Below are the code and all the weights of a small trained network. Each question names an input and a target symbol and asks about switching units off, where a switched-off unit gives its printed mean instead of its output.

import numpy as np


def w(rows, s, z=0):
    codes = np.array(rows[::2]) - 128.0
    scale = np.full(codes.shape[1], s)
    scale[-1] = z or s
    return codes * scale


def f(y):
    return y / 2 * (1 + np.tanh(0.7978845608 * (y + 0.044715 * y**3)))


def softmax(a):
    e = np.exp(a - a.max(-1, keepdims=True))
    return e / e.sum(-1, keepdims=True)


def log_softmax(a):
    a = a - a.max(-1, keepdims=True)
    return a - np.log(np.exp(a).sum(-1, keepdims=True))


def net(x, mask):
    ids = ['Γαβημξτφψω'.index(c) for c in x.split()]
    T = len(ids)
    res = E[ids] + P[:T]
    r = res
    for j in range(3):
        rows = slice(3 * j, 3 * j + 3)
        q, k, v = (r @ M[0][rows].T for M in (Q, K, V))
        z = softmax(np.where(np.tri(T) > 0, q @ k.T / 3**0.5, -1e9)) @ v
        o = O[0][rows]
        res = res + np.where(mask[j], z, o[:, -1]) @ o[:, :-1]
    y = f(res @ A[0][:, :-1].T + A[0][:, -1])
    res = res + np.where(mask[3:7], y, B[0][:, -1]) @ B[0][:, :-1]
    return log_softmax(res[-1] @ U[:, :-1].T + U[:, -1])


Q, K, V, O, A, B = {}, {}, {}, {}, {}, {}
E = w([
[252,62,90,87,98],'Γ',
[111,160,82,217,76],'α',
[153,63,210,149,138],'β',
[173,206,143,84,183],'η',
[216,180,139,195,155],'μ',
[116,141,144,88,40],'ξ',
[102,250,108,150,147],'τ',
[82,92,191,66,103],'φ',
[88,86,181,145,36],'ψ',
[70,158,172,175,192],'ω',
],0.015)
P = w([
[110,48,2,145,138],'0',
[202,155,144,163,100],'1',
[189,162,178,154,87],'2',
[162,170,161,153,93],'3',
[147,183,173,137,97],'4',
[131,180,185,134,91],'5',
[110,169,181,137,89],'6',
[89,169,188,131,80],'7',
[81,163,184,133,78],'8',
[65,165,190,121,93],'9',
],0.0088)
Q[0] = w([
[123,143,59,138,139],'head 0',
[132,56,136,117,81],'head 0',
[137,146,151,80,99],'head 0',
[119,34,34,121,108],'head 1',
[154,68,150,111,45],'head 1',
[164,193,29,154,212],'head 1',
[166,48,84,104,145],'head 2',
[135,75,253,86,62],'head 2',
[176,198,158,122,202],'head 2',
],0.014)
K[0] = w([
[152,141,174,125,120],'head 0',
[121,133,85,80,109],'head 0',
[76,130,121,127,107],'head 0',
[251,112,122,122,146],'head 1',
[155,79,75,124,119],'head 1',
[136,173,187,126,93],'head 1',
[230,91,152,91,141],'head 2',
[105,63,67,108,175],'head 2',
[47,144,213,107,112],'head 2',
],0.018)
V[0] = w([
[171,126,102,83,123],'head 0',
[150,130,158,118,147],'head 0',
[143,152,179,102,66],'head 0',
[65,192,96,10,104],'head 1',
[105,220,70,113,155],'head 1',
[48,105,193,158,224],'head 1',
[95,96,174,46,99],'head 2',
[15,93,145,120,65],'head 2',
[160,103,139,9,212],'head 2',
],0.013)
O[0] = w([
[84,110,126,66,132,109],'head 0',
[152,138,132,119,145,108],'head 0',
[126,100,124,122,190,225],'head 0',
[85,196,86,45,13,99],'head 1',
[81,239,134,124,119,75],'head 1',
[151,123,249,185,64,75],'head 1',
[182,101,117,84,71,126],'head 2',
[149,92,91,160,44,235],'head 2',
[186,145,211,32,134,1],'head 2',
],0.011,0.0042)
A[0] = w([
[34,79,101,62,70,150],'neuron 0',
[1,235,66,182,97,42],'neuron 1',
[221,29,82,178,99,76],'neuron 2',
[180,63,140,233,154,255],'neuron 3',
],0.0063,0.0048)
B[0] = w([
[220,218,97,200,181,189],'neuron 0',
[254,35,212,120,199,219],'neuron 1',
[54,138,147,30,125,214],'neuron 2',
[35,159,147,116,74,251],'neuron 3',
],0.0074,0.014)
U = w([
[151,38,112,52,165,109],'Γ',
[173,6,101,196,126,66],'α',
[129,13,197,77,114,3],'β',
[100,218,145,55,120,141],'η',
[65,192,90,140,168,163],'μ',
[169,215,2,165,105,246],'ξ',
[251,131,192,138,145,73],'τ',
[216,68,160,59,39,143],'φ',
[44,97,65,100,79,171],'ψ',
[115,181,167,187,71,139],'ω',
],0.005,0.0038)

Each question gives the input, a string of symbols that net reads in full, and the target symbol t.
The units are the heads (3 rows each of Q, K, V and O) and the neurons (one row each of A and B). Each row of codes is followed by its name. A weight is (code - 128) times the scale printed after its matrix; where a second scale follows, it is the last column's (O, A, B and U).
mask holds one flag per unit, heads first, then neurons. A switched-off unit (its flag False) gives its mean, the last column of its rows in O or B, instead of its output. The means were averaged over made-up inputs and are rounded, as every weight is.
A unit's drop is (log p(t) with every unit on - log p(t) with that unit switched off) / (log p(t) with every unit on - log p(t) with every unit switched off).
The circuit of an input: a set's keep is (log p(t) with only the set's units on - log p(t) with every unit switched off) / (log p(t) with every unit on - log p(t) with every unit switched off). Starting from all 7 units, units are removed one at a time, each time the one whose removal leaves the highest keep (on an exact tie, the one counted first), for as long as the keep stays at least 0.8.
units of the circuit, in order: the units of the circuit, biggest drop first
unit that matters most: the unit with the biggest drop
k most important neurons: the k neurons with the biggest drops, biggest first
heads that matter: for each layer, one digit per head in row order, 1 if its drop is at least 0.15 and else 0, layers parted by /
drop when u is switched off: that unit's drop, to one decimal
input β η α ξ, target β: units of the circuit, in order => [head 1; neuron 2]
input τ η η, target τ: heads that matter => 011
input Γ Γ μ ψ, target Γ: unit that matters most => head 1
input η ξ η β, target η: heads that matter => 011
input η α ξ φ ψ ξ α ξ ψ, target η: heads that matter => 011
input μ ψ τ ψ ψ η ξ ξ ξ, target μ: heads that matter => 011
input ξ η β β ω ω Γ, target Γ: heads that matter => 011
input η ξ ξ ξ Γ φ ξ η, target φ: heads that matter => 001
input ω μ φ ψ, target ω: units of the circuit, in order => [head 1; neuron 1]
input ω φ ψ φ φ φ ψ β μ, target ψ: heads that matter => 001
input τ ψ φ Γ μ ψ, target τ: units of the circuit, in order => [neuron 1; head 1; head 2; neuron 3]
input ξ ξ β α ξ μ, target ξ: heads that matter => 010
input ξ ψ η, target ψ: heads that matter => 011
input ψ η β ξ η α φ η φ, target ψ: heads that matter => 011
input η ξ ω μ φ φ, target η: unit that matters most => head 2
input η μ α, target α: 2 most important neurons => [neuron 1; neuron 2]
input ω ξ μ ξ β ξ, target ω: heads that matter => 010
input ξ ω ξ μ η ω ξ η, target ω: 2 most important neurons => [neuron 1; neuron 2]
input η φ ω μ, target ω: 2 most important neurons => [neuron 3; neuron 1]
input ξ ξ ξ η, target ξ: unit that matters most => head 1
input τ α φ φ φ φ ω Γ β, target τ: 3 most important neurons => [neuron 1; neuron 3; neuron 2]
input Γ ξ τ ω τ ξ ξ ξ, target Γ: units of the circuit, in order => [head 1; head 2]
input ψ ξ Γ ω ξ β, target ψ: heads that matter => 001
input α μ ψ ψ ψ ξ ψ ψ ξ, target α: 2 most important neurons => [neuron 1; neuron 2]
input β ω ψ ξ ψ α ξ ξ ω β, target β: units of the circuit, in order => [head 1; neuron 2; neuron 3]
input η φ η φ ω μ, target ω: 2 most important neurons => [neuron 1; neuron 3]
input ξ ξ η ξ ω ψ ξ μ ψ, target ξ: most important neuron => [neuron 0]
input ξ μ ω φ, target ξ: drop when head 1 is switched off => 0.5
input ξ α φ η φ ξ φ ξ φ, target ξ: drop when head 1 is switched off => 0.4
input μ ψ Γ, target Γ: drop when head 2 is switched off => 0.2
